Below is a small trained network, with its code and all its weights. Each question gives an input and a class and asks what happens when units are switched off, that is, made to give their printed mean instead of their output.

import numpy as np


def w(rows, s, z=0):
    codes = np.array(rows[::2]) - 128.0
    scale = np.full(codes.shape[1], s)
    scale[-1] = z or s
    return codes * scale


def norm(h):
    return h / np.sqrt((h * h).mean(-1, keepdims=True) + 1e-5)


def f(y):
    return np.maximum(y, 0)


def log_softmax(a):
    a = a - a.max(-1, keepdims=True)
    return a - np.log(np.exp(a).sum(-1, keepdims=True))


def net(x, mask):
    res = np.array(x, float).reshape(1, 5) / 4 @ E
    u = 0
    for l in range(2):
        y = f(norm(res) @ A[l][:, :-1].T + A[l][:, -1])
        res = res + np.where(mask[u : u + 16], y, B[l][:, -1]) @ B[l][:, :-1]
        u += 16
    return log_softmax(norm(res)[-1] @ U[:, :-1].T + U[:, -1])


A, B = {}, {}
E = w([
[219,122,110,144],'x0',
[116,126,123,143],'x1',
[127,128,126,130],'x2',
[162,183,129,1],'x3',
[157,51,103,99],'x4',
],0.0093)
A[0] = w([
[131,217,130,169,21],'L0N0',
[119,98,77,177,154],'L0N1',
[124,174,117,70,116],'L0N2',
[74,111,146,109,157],'L0N3',
[158,150,85,164,66],'L0N4',
[116,164,148,156,58],'L0N5',
[165,101,153,152,36],'L0N6',
[186,115,59,67,164],'L0N7',
[189,149,77,136,140],'L0N8',
[93,109,229,129,198],'L0N9',
[125,246,122,161,48],'L0N10',
[111,192,97,59,130],'L0N11',
[76,93,143,121,74],'L0N12',
[183,130,80,170,91],'L0N13',
[142,179,125,89,4],'L0N14',
[109,72,72,68,103],'L0N15',
],0.012,0.0015)
B[0] = w([
[36,71,218,137,189],'L0N0',
[124,86,152,109,214],'L0N1',
[203,146,79,144,221],'L0N2',
[135,214,41,152,173],'L0N3',
[167,225,82,110,171],'L0N4',
[122,55,163,94,160],'L0N5',
[131,193,172,143,171],'L0N6',
[81,102,145,159,254],'L0N7',
[2,142,57,136,211],'L0N8',
[178,119,22,196,178],'L0N9',
[112,124,173,26,212],'L0N10',
[217,154,205,187,242],'L0N11',
[124,217,113,134,165],'L0N12',
[69,165,44,56,208],'L0N13',
[151,128,156,145,195],'L0N14',
[95,94,120,89,197],'L0N15',
],0.0055,0.0059)
A[1] = w([
[78,118,75,2,91],'L1N0',
[127,206,187,185,127],'L1N1',
[175,166,113,83,182],'L1N2',
[88,167,212,144,76],'L1N3',
[49,75,169,245,216],'L1N4',
[125,69,137,131,251],'L1N5',
[94,132,144,91,114],'L1N6',
[40,71,111,77,144],'L1N7',
[65,202,89,104,178],'L1N8',
[188,168,215,178,159],'L1N9',
[56,243,169,145,95],'L1N10',
[118,188,191,123,111],'L1N11',
[228,212,88,83,146],'L1N12',
[173,32,207,166,114],'L1N13',
[185,141,135,76,176],'L1N14',
[184,116,149,198,119],'L1N15',
],0.0098,0.0024)
B[1] = w([
[159,151,180,151,207],'L1N0',
[163,108,154,68,195],'L1N1',
[64,180,105,187,209],'L1N2',
[151,53,198,154,177],'L1N3',
[233,185,164,92,251],'L1N4',
[53,188,244,94,180],'L1N5',
[99,98,93,164,150],'L1N6',
[94,104,142,34,193],'L1N7',
[218,80,64,143,207],'L1N8',
[94,62,152,99,186],'L1N9',
[84,58,3,97,221],'L1N10',
[154,84,137,141,188],'L1N11',
[129,180,73,173,254],'L1N12',
[164,119,185,148,158],'L1N13',
[103,74,195,200,203],'L1N14',
[118,226,92,174,154],'L1N15',
],0.0058,0.0067)
U = w([
[135,168,146,192,252],'0',
[84,57,149,113,62],'1',
[78,143,7,178,26],'2',
],0.015,0.0019)

Each question gives the input, the list of numbers given to net, and the class t.
The units are the neurons (one row each of A and B). Each row of codes is followed by its name. A weight is (code - 128) times the scale printed after its matrix; where a second scale follows, it is the last column's (A, B and U).
mask holds one flag per neuron, layer by layer. A switched-off neuron (its flag False) gives its mean, the last column of its row in B, instead of its output. The means were averaged over made-up inputs and are rounded, as every weight is.
A unit's drop is (log p(t) with every unit on - log p(t) with that unit switched off) / (log p(t) with every unit on - log p(t) with every unit switched off).
The circuit of an input: a set's keep is (log p(t) with only the set's units on - log p(t) with every unit switched off) / (log p(t) with every unit on - log p(t) with every unit switched off). Starting from the 12 units with the biggest drops (on a tie, the unit counted first), units are removed one at a time, each time the one whose removal leaves the highest keep (on an exact tie, the one counted first), for as long as the keep stays at least 0.8.
circuit, biggest first: the units of the circuit, biggest drop first
most important unit: the unit with the biggest drop
k most important neurons: the k neurons with the biggest drops, biggest first
top k neurons in layer l: the k neurons of layer l with the biggest drops, biggest first
input [-2,-2,0,7,1], class 0: most important neuron : (L0N11)
input [8,-5,7,5,0], class 2: circuit, biggest first : (L0N8; L1N4)
input [-6,-6,4,-6,5], class 0: top 2 neurons in layer 1 : (L1N10; L1N4)
input [-2,-6,-3,-7,6], class 0: top 3 neurons in layer 1 : (L1N4; L1N10; L1N15)
input [8,6,-7,2,-7], class 2: circuit, biggest first : (L1N10; L0N8)
input [4,-8,-4,6,-8], class 1: circuit, biggest first : (L0N0; L1N9; L1N10)
input [-5,3,1,-5,4], class 0: 2 most important neurons : (L0N13; L1N10)
input [6,0,-7,5,2], class 2: circuit, biggest first : (L1N12; L0N8)
input [-7,3,-8,5,-4], class 2: top 3 neurons in layer 0 : (L0N3; L0N9; L0N2)
input [-4,-7,3,4,1], class 0: top 3 neurons in layer 0 : (L0N8; L0N11; L0N13)
input [-4,-6,4,8,7], class 0: 4 most important neurons : (L0N11; L1N10; L0N2; L1N0)
input [-2,0,4,-3,3], class 0: top 3 neurons in layer 0 : (L0N13; L0N10; L0N8)
input [-6,-4,-5,8,2], class 0: top 3 neurons in layer 0 : (L0N11; L0N8; L0N13)
input [7,-1,6,-3,-2], class 2: most important unit : L0N13
input [3,1,-8,7,-8], class 1: top 2 neurons in layer 0 : (L0N0; L0N10)
input [4,7,0,6,-7], class 1: 3 most important neurons : (L0N0; L0N10; L1N9)
input [-5,-5,6,6,6], class 0: 2 most important neurons : (L0N11; L0N2)
input [-7,0,7,2,-4], class 2: top 2 neurons in layer 0 : (L0N3; L0N9)
input [-7,4,-7,-3,-8], class 1: top 2 neurons in layer 1 : (L1N12; L1N3)
input [-7,-7,-1,-1,-5], class 2: circuit, biggest first : (L1N10)
